Below is a small trained network, with its code and all its weights. Each question gives an input and a target symbol and asks what happens when units are switched off, that is, made to give their printed mean instead of their output.

import numpy as np


def w(rows, s, z=0):
    codes = np.array(rows[::2]) - 128.0
    scale = np.full(codes.shape[1], s)
    scale[-1] = z or s
    return codes * scale


def norm(h):
    return h / np.sqrt((h * h).mean(-1, keepdims=True) + 1e-5)


def f(y):
    return y / 2 * (1 + np.tanh(0.7978845608 * (y + 0.044715 * y**3)))


def softmax(a):
    e = np.exp(a - a.max(-1, keepdims=True))
    return e / e.sum(-1, keepdims=True)


def log_softmax(a):
    a = a - a.max(-1, keepdims=True)
    return a - np.log(np.exp(a).sum(-1, keepdims=True))


def net(x, mask):
    ids = ['βδεζμφψω'.index(c) for c in x.split()]
    T = len(ids)
    res = E[ids] + P[:T]
    r = norm(res)
    for j in range(3):
        rows = slice(2 * j, 2 * j + 2)
        q, k, v = (r @ M[0][rows].T for M in (Q, K, V))
        z = softmax(np.where(np.tri(T) > 0, q @ k.T / 2**0.5, -1e9)) @ v
        o = O[0][rows]
        res = res + np.where(mask[j], z, o[:, -1]) @ o[:, :-1]
    y = f(norm(res) @ A[0][:, :-1].T + A[0][:, -1])
    res = res + np.where(mask[3:19], y, B[0][:, -1]) @ B[0][:, :-1]
    return log_softmax(norm(res)[-1] @ U[:, :-1].T + U[:, -1])


Q, K, V, O, A, B = {}, {}, {}, {}, {}, {}
E = w([
[176,111,129,192,119,125,9,138,132],'β',
[134,87,138,24,56,50,205,169,204],'δ',
[212,78,90,88,119,215,164,65,109],'ε',
[139,154,223,115,111,111,47,76,149],'ζ',
[39,73,206,120,177,119,186,93,171],'μ',
[178,115,195,122,87,227,104,121,128],'φ',
[133,105,139,111,91,8,57,101,187],'ψ',
[89,57,83,159,173,136,103,31,57],'ω',
],0.015)
P = w([
[224,107,220,197,107,42,172,63,94],'0',
[171,117,248,151,89,131,170,65,94],'1',
[184,84,181,149,101,109,112,91,136],'2',
[149,130,202,159,113,159,130,82,147],'3',
[156,101,168,124,124,155,108,91,145],'4',
[128,119,174,117,118,166,110,104,150],'5',
[136,107,135,116,124,153,81,120,161],'6',
[105,137,142,118,132,170,97,117,162],'7',
[98,131,127,97,140,173,86,121,162],'8',
[85,144,123,97,143,191,77,134,164],'9',
[81,143,99,82,160,195,67,132,175],'10',
[88,161,88,54,133,225,68,100,161],'11',
],0.013)
Q[0] = w([
[98,146,116,143,126,116,95,119,151],'H0',
[105,181,76,238,189,17,212,217,59],'H0',
[105,36,137,32,121,108,14,30,230],'H1',
[125,153,156,91,106,112,132,80,125],'H1',
[126,52,121,89,138,178,82,49,255],'H2',
[125,188,163,146,133,132,158,131,95],'H2',
],0.0094)
K[0] = w([
[123,164,64,106,117,155,188,143,101],'H0',
[227,42,253,213,62,63,192,91,37],'H0',
[21,211,60,29,154,209,64,202,139],'H1',
[118,92,81,182,119,112,151,128,171],'H1',
[38,162,30,70,153,215,19,154,199],'H2',
[255,51,74,225,98,44,106,66,144],'H2',
],0.0058)
V[0] = w([
[157,121,144,103,171,80,73,1,121],'H0',
[66,133,154,172,149,166,189,75,128],'H0',
[72,182,162,95,191,81,177,181,146],'H1',
[76,117,144,97,174,43,83,144,119],'H1',
[133,50,32,149,173,89,160,118,127],'H2',
[119,163,153,160,191,179,84,126,59],'H2',
],0.01)
O[0] = w([
[77,172,121,173,144,194,138,255,161,246],'H0',
[160,103,50,159,36,89,81,148,139,124],'H0',
[183,87,58,185,154,141,74,125,133,44],'H1',
[232,109,170,118,150,138,140,192,162,105],'H1',
[142,160,178,144,102,217,96,91,233,68],'H2',
[190,159,181,159,92,19,209,131,203,117],'H2',
],0.0084,0.011)
A[0] = w([
[231,113,36,169,53,187,70,205,56,252],'N0',
[90,45,57,124,65,156,164,75,220,136],'N1',
[127,109,238,142,240,165,140,76,128,151],'N2',
[110,193,181,151,178,156,139,146,64,133],'N3',
[135,90,175,113,166,222,141,68,79,252],'N4',
[147,175,129,76,86,179,155,192,68,183],'N5',
[159,70,27,118,132,90,163,222,157,118],'N6',
[159,126,63,149,43,113,41,152,120,187],'N7',
[157,168,107,51,154,138,93,167,110,163],'N8',
[211,106,164,50,63,116,192,162,214,135],'N9',
[141,228,119,35,78,90,136,87,68,155],'N10',
[85,123,209,65,97,83,86,70,208,203],'N11',
[30,94,147,110,115,79,2,92,127,182],'N12',
[141,177,172,149,132,58,90,185,207,166],'N13',
[55,99,109,185,180,81,200,126,127,226],'N14',
[121,114,105,105,113,99,254,213,182,155],'N15',
],0.0076,0.0037)
B[0] = w([
[103,171,116,241,155,70,197,81,55,146],'N0',
[36,134,174,129,89,40,107,44,205,189],'N1',
[123,47,120,128,244,189,178,125,90,191],'N2',
[129,62,20,77,139,104,44,133,120,216],'N3',
[173,147,171,181,226,43,80,140,93,247],'N4',
[86,181,58,200,150,108,51,178,210,254],'N5',
[76,130,78,192,155,112,58,106,175,150],'N6',
[55,111,144,255,131,108,185,65,70,124],'N7',
[15,135,125,171,170,56,94,41,180,180],'N8',
[183,134,178,233,125,167,220,182,72,174],'N9',
[55,140,117,104,142,73,107,69,144,179],'N10',
[129,143,179,195,153,248,206,70,70,232],'N11',
[131,157,193,164,137,90,160,79,71,217],'N12',
[97,161,61,135,74,132,140,48,109,221],'N13',
[159,196,97,32,213,81,165,170,74,192],'N14',
[195,234,126,119,175,132,137,112,133,224],'N15',
],0.0062,0.0065)
U = w([
[161,169,157,183,185,144,170,140,58,253],'β',
[49,156,152,107,128,146,93,75,156,254],'δ',
[120,41,109,97,166,225,59,227,186,2],'ε',
[124,58,73,232,44,74,133,91,134,42],'ζ',
[174,139,148,153,29,197,133,153,216,151],'μ',
[110,131,87,2,56,57,177,80,56,17],'φ',
[203,175,40,108,133,47,96,204,153,46],'ψ',
[197,21,171,122,191,109,63,11,94,23],'ω',
],0.0081,0.0027)

Each question gives the input, a string of symbols that net reads in full, and the target symbol t.
The units are the heads (2 rows each of Q, K, V and O) and the neurons (one row each of A and B). Each row of codes is followed by its name. A weight is (code - 128) times the scale printed after its matrix; where a second scale follows, it is the last column's (O, A, B and U).
mask holds one flag per unit, heads first, then neurons. A switched-off unit (its flag False) gives its mean, the last column of its rows in O or B, instead of its output. The means were averaged over made-up inputs and are rounded, as every weight is.
A unit's drop is (log p(t) with every unit on - log p(t) with that unit switched off) / (log p(t) with every unit on - log p(t) with every unit switched off).
The circuit of an input: a set's keep is (log p(t) with only the set's units on - log p(t) with every unit switched off) / (log p(t) with every unit on - log p(t) with every unit switched off). Starting from the 12 units with the biggest drops (on a tie, the unit counted first), units are removed one at a time, each time the one whose removal leaves the highest keep (on an exact tie, the one counted first), for as long as the keep stays at least 0.8.
units of the circuit, in order: the units of the circuit, biggest drop first
unit that matters most: the unit with the biggest drop
k most important neurons: the k neurons with the biggest drops, biggest first
which heads matter: for each layer, one digit per head in row order, 1 if its drop is at least 0.15 and else 0, layers parted by /
input β δ φ ω ε ε δ μ μ δ β, target ω: unit that matters most -> H0
input β ζ β ε ψ, target β: 3 most important neurons -> (N11, N1, N12)
input φ μ μ β ε β ψ β μ μ μ, target ζ: which heads matter -> 110
input β φ μ δ ψ, target ω: units of the circuit, in order -> (H1, N5)
input β δ μ ψ, target ζ: which heads matter -> 111
input ε β μ φ ω ψ μ φ β δ, target β: which heads matter -> 110
input δ μ δ δ ψ δ ε ψ δ β ζ, target β: which heads matter -> 111
input ε ε μ φ δ δ ω, target ω: which heads matter -> 001
input ε ω μ μ μ ψ δ φ, target ω: which heads matter -> 100
input ε δ φ μ δ φ φ δ, target φ: which heads matter -> 101
input ε ω ε ψ β ζ μ, target ψ: which heads matter -> 111
input ω ε ε, target δ: which heads matter -> 010
input δ β ζ δ ψ ζ ε φ ψ δ μ ψ, target ζ: which heads matter -> 010
input β ε μ ω ζ φ δ ψ ζ ε μ δ, target ζ: which heads matter -> 110
input μ β δ, target β: units of the circuit, in order -> (N9)
input ψ δ ψ, target β: which heads matter -> 000
input ψ ψ ζ ψ, target ψ: which heads matter -> 111
input ζ ω ζ φ ψ δ ζ δ δ ζ, target ω: which heads matter -> 110
input δ ω ω δ, target μ: which heads matter -> 001
input ω ε δ ζ ε ζ ε δ μ ζ ζ, target ψ: units of the circuit, in order -> (H2, H1)
input ε ω μ, target μ: units of the circuit, in order -> (H0, H2, N4, N8)
input ε μ ζ ε μ ω δ ψ ψ φ, target ε: most important neuron -> (N3)
input δ ψ ε δ δ ε δ ε, target ω: units of the circuit, in order -> (H0, N4)
input ε ζ β φ ψ δ μ ε ε μ ψ ψ, target ε: units of the circuit, in order -> (H1, H2)
input μ ε ε μ ε β ζ ω ω, target μ: units of the circuit, in order -> (H2, H0, H1, N4)
input ω ζ δ ω ε ψ δ, target ε: 2 most important neurons -> (N13, N10)
input μ δ μ, target ω: units of the circuit, in order -> (H1, N5, H0)
input β δ δ β φ δ ψ, target ω: units of the circuit, in order -> (H0, H1, N5)
input ω ε μ ε δ ε ε ε ω δ, target μ: most important neuron -> (N9)
